Here is a tiny trained network, its code and every weight. The questions are about switching its units off for an input and a class, where a switched-off unit gives its printed mean instead of its output.

import numpy as np


def w(rows, s, z=0):
    codes = np.array(rows[::2]) - 128.0
    scale = np.full(codes.shape[1], s)
    scale[-1] = z or s
    return codes * scale


def f(y):
    return np.maximum(y, 0)


def log_softmax(a):
    a = a - a.max(-1, keepdims=True)
    return a - np.log(np.exp(a).sum(-1, keepdims=True))


def net(x, mask):
    res = np.array(x, float).reshape(1, 4) / 4 @ E
    y = f(res @ A[0][:, :-1].T + A[0][:, -1])
    res = res + np.where(mask, y, B[0][:, -1]) @ B[0][:, :-1]
    return log_softmax(res[-1] @ U[:, :-1].T + U[:, -1])


A, B = {}, {}
E = w([
[55,94,183,97,151,120,184,169,8,115,213,138],'x0',
[215,151,226,118,112,72,193,136,109,183,72,145],'x1',
[44,111,175,202,82,128,74,180,151,231,153,162],'x2',
[165,52,83,41,176,237,98,176,118,181,55,163],'x3',
],0.011)
A[0] = w([
[88,106,133,167,83,135,102,206,145,210,134,177,117],'n0',
[129,117,168,152,102,112,171,171,131,199,90,142,98],'n1',
[63,142,95,134,114,150,149,150,155,140,127,111,173],'n2',
[91,111,186,146,117,171,68,155,165,106,151,166,56],'n3',
[140,125,113,89,129,120,125,118,114,34,126,107,47],'n4',
[179,64,163,59,165,246,120,205,93,130,118,118,13],'n5',
[126,102,117,85,143,136,101,184,115,165,83,187,124],'n6',
[122,111,134,131,154,113,158,147,92,134,175,163,28],'n7',
[102,61,40,127,174,162,90,158,148,74,167,118,121],'n8',
[95,108,127,116,124,125,167,173,82,113,121,135,48],'n9',
[115,189,135,178,17,47,115,66,122,83,180,107,167],'n10',
[176,115,94,164,97,141,79,110,218,135,56,104,92],'n11',
[233,118,114,93,160,117,192,91,99,92,148,115,107],'n12',
[121,162,126,86,124,138,137,162,70,131,163,101,112],'n13',
[163,141,112,72,201,123,145,79,104,91,112,104,116],'n14',
[65,97,89,94,150,154,116,136,163,83,188,114,60],'n15',
[127,145,195,188,105,158,64,163,125,209,125,179,162],'n16',
[192,131,68,115,120,115,180,103,85,98,133,105,50],'n17',
[163,106,90,88,161,166,167,113,112,80,102,132,202],'n18',
[120,119,43,146,131,160,101,104,116,112,175,133,72],'n19',
[93,63,153,108,143,106,162,177,86,90,143,184,98],'n20',
[90,99,88,156,167,149,107,108,167,144,172,124,86],'n21',
[117,104,87,88,135,147,108,114,152,167,49,135,230],'n22',
[181,58,87,100,105,172,127,186,114,120,141,117,83],'n23',
[104,84,152,106,163,153,156,137,54,142,134,176,253],'n24',
[69,144,173,125,145,156,170,128,113,110,134,83,38],'n25',
[131,170,72,113,112,117,130,60,220,160,77,149,62],'n26',
[165,127,100,59,195,186,86,142,123,175,102,140,166],'n27',
[182,136,153,103,147,141,155,156,113,177,110,174,84],'n28',
[147,128,122,87,116,100,192,173,180,156,113,172,31],'n29',
[99,75,158,93,196,107,143,151,109,116,164,172,171],'n30',
[174,171,170,101,124,67,167,75,85,165,103,123,145],'n31',
[103,85,113,110,140,150,116,195,146,204,93,181,74],'n32',
[157,100,152,134,107,109,225,134,119,159,76,132,137],'n33',
[178,154,123,156,88,140,84,113,180,156,54,147,141],'n34',
[182,127,176,115,120,138,181,144,108,180,79,174,122],'n35',
[79,94,188,75,117,135,197,140,120,125,149,142,119],'n36',
],0.011,0.0066)
B[0] = w([
[202,41,71,201,176,145,180,230,88,161,224,116,212],'n0',
[120,180,114,123,228,152,77,170,77,80,150,142,183],'n1',
[121,132,123,127,155,191,139,186,133,83,118,190,173],'n2',
[152,112,107,121,175,128,143,193,68,172,167,137,164],'n3',
[127,124,115,148,141,98,150,227,97,201,164,173,172],'n4',
[86,137,222,164,83,10,93,106,186,155,185,104,224],'n5',
[90,165,167,150,39,105,140,117,174,62,190,61,202],'n6',
[185,120,182,23,100,103,143,101,134,196,102,170,155],'n7',
[89,197,193,123,142,144,32,160,116,12,119,175,223],'n8',
[171,68,181,55,164,93,88,87,177,176,99,127,157],'n9',
[28,138,192,134,20,55,253,148,161,114,136,114,254],'n10',
[119,58,126,28,157,132,139,69,157,209,72,168,235],'n11',
[198,70,103,178,161,154,130,201,80,140,167,166,205],'n12',
[140,40,160,49,146,154,152,51,211,174,106,128,166],'n13',
[171,69,74,160,129,136,156,253,90,207,172,130,198],'n14',
[124,176,201,111,139,179,64,151,116,98,123,190,191],'n15',
[120,25,73,193,163,170,152,196,49,187,163,156,219],'n16',
[208,122,139,148,128,109,155,170,56,175,196,127,175],'n17',
[153,43,62,196,121,167,185,176,104,129,190,139,219],'n18',
[114,185,184,99,173,153,66,149,98,112,125,206,182],'n19',
[138,100,81,69,165,101,118,87,203,154,110,148,185],'n20',
[129,176,155,111,163,146,77,182,126,114,115,239,176],'n21',
[69,153,124,149,94,104,198,109,162,86,129,50,232],'n22',
[111,150,170,161,16,77,118,153,84,164,117,157,187],'n23',
[120,115,62,89,134,177,223,55,194,103,68,131,219],'n24',
[148,124,177,49,98,102,124,60,136,168,134,123,154],'n25',
[147,42,147,47,162,122,125,68,174,203,96,152,206],'n26',
[100,201,96,169,77,87,191,97,146,164,146,157,239],'n27',
[88,168,180,151,117,152,40,117,94,56,147,181,178],'n28',
[124,131,190,85,89,128,75,138,123,134,134,165,152],'n29',
[113,67,76,94,207,102,199,54,194,125,94,180,192],'n30',
[65,180,153,136,124,176,92,166,119,59,132,191,203],'n31',
[145,146,148,165,61,43,198,119,139,142,186,112,203],'n32',
[45,200,161,159,185,163,30,160,109,58,35,163,188],'n33',
[145,66,119,29,159,148,134,64,194,109,72,146,225],'n34',
[48,191,194,147,145,192,75,191,142,99,114,174,201],'n35',
[169,122,116,37,130,152,168,47,172,166,59,206,182],'n36',
],0.0061,0.017)
U = w([
[151,54,133,31,179,113,132,61,201,184,92,144,105],'0',
[191,60,109,190,169,126,142,210,70,178,214,132,104],'1',
[89,177,173,157,2,24,156,116,165,138,175,111,108],'2',
[96,219,178,113,207,161,35,170,117,84,122,189,106],'3',
[93,117,59,162,137,185,191,115,161,61,102,114,249],'4',
[160,188,120,181,105,97,81,50,121,114,140,90,120],'5',
[154,208,143,160,173,172,78,95,100,130,123,44,118],'6',
[118,153,120,113,118,114,103,117,99,123,104,33,119],'7',
],0.0094,0.022)

Each question gives the input, the list of numbers given to net, and the class t.
The units are the neurons (one row each of A and B). Each row of codes is followed by its name. A weight is (code - 128) times the scale printed after its matrix; where a second scale follows, it is the last column's (A, B and U).
mask holds one flag per neuron, in row order. A switched-off neuron (its flag False) gives its mean, the last column of its row in B, instead of its output. The means were averaged over made-up inputs and are rounded, as every weight is.
A unit's drop is (log p(t) with every unit on - log p(t) with that unit switched off) / (log p(t) with every unit on - log p(t) with every unit switched off).
The circuit of an input: a set's keep is (log p(t) with only the set's units on - log p(t) with every unit switched off) / (log p(t) with every unit on - log p(t) with every unit switched off). Starting from the 12 units with the biggest drops (on a tie, the unit counted first), units are removed one at a time, each time the one whose removal leaves the highest keep (on an exact tie, the one counted first), for as long as the keep stays at least 0.8.
units of the circuit, in order: the units of the circuit, biggest drop first
k most important neurons: the k neurons with the biggest drops, biggest first
drop when u is switched off: that unit's drop, to one decimal
input [5,0,-6,1], class 1: units of the circuit, in order => [n14]
input [-6,7,4,-4], class 3: units of the circuit, in order => [n1 n33]
input [1,1,6,-6], class 1: 2 most important neurons => [n16 n0]
input [-1,-7,3,6], class 3: 2 most important neurons => [n8 n10]
input [2,-7,-6,3], class 3: 2 most important neurons => [n8 n15]
input [6,6,-8,6], class 1: 2 most important neurons => [n12 n14]
input [-2,-8,8,7], class 1: 2 most important neurons => [n0 n16]
input [3,8,8,1], class 1: 2 most important neurons => [n0 n16]
input [0,2,3,-2], class 4: 2 most important neurons => [n14 n12]
input [3,6,0,-5], class 3: 2 most important neurons => [n33 n31]
input [2,2,4,5], class 2: 3 most important neurons => [n5 n6 n32]
input [3,-7,5,6], class 3: 3 most important neurons => [n8 n10 n15]
input [8,1,-3,-8], class 0: 2 most important neurons => [n36 n13]
input [4,-5,-2,7], class 2: units of the circuit, in order => [n5]
input [-3,-8,-3,6], class 3: 3 most important neurons => [n8 n19 n10]
input [-6,-2,-2,-5], class 0: drop when n26 is switched off => 0.1
input [-4,2,-7,6], class 1: drop when n14 is switched off => 0.2
input [4,5,7,1], class 1: drop when n16 is switched off => 0.3
input [7,8,2,-3], class 3: drop when n35 is switched off => 0.5
input [-2,-8,7,-7], class 3: most important neuron => [n21]
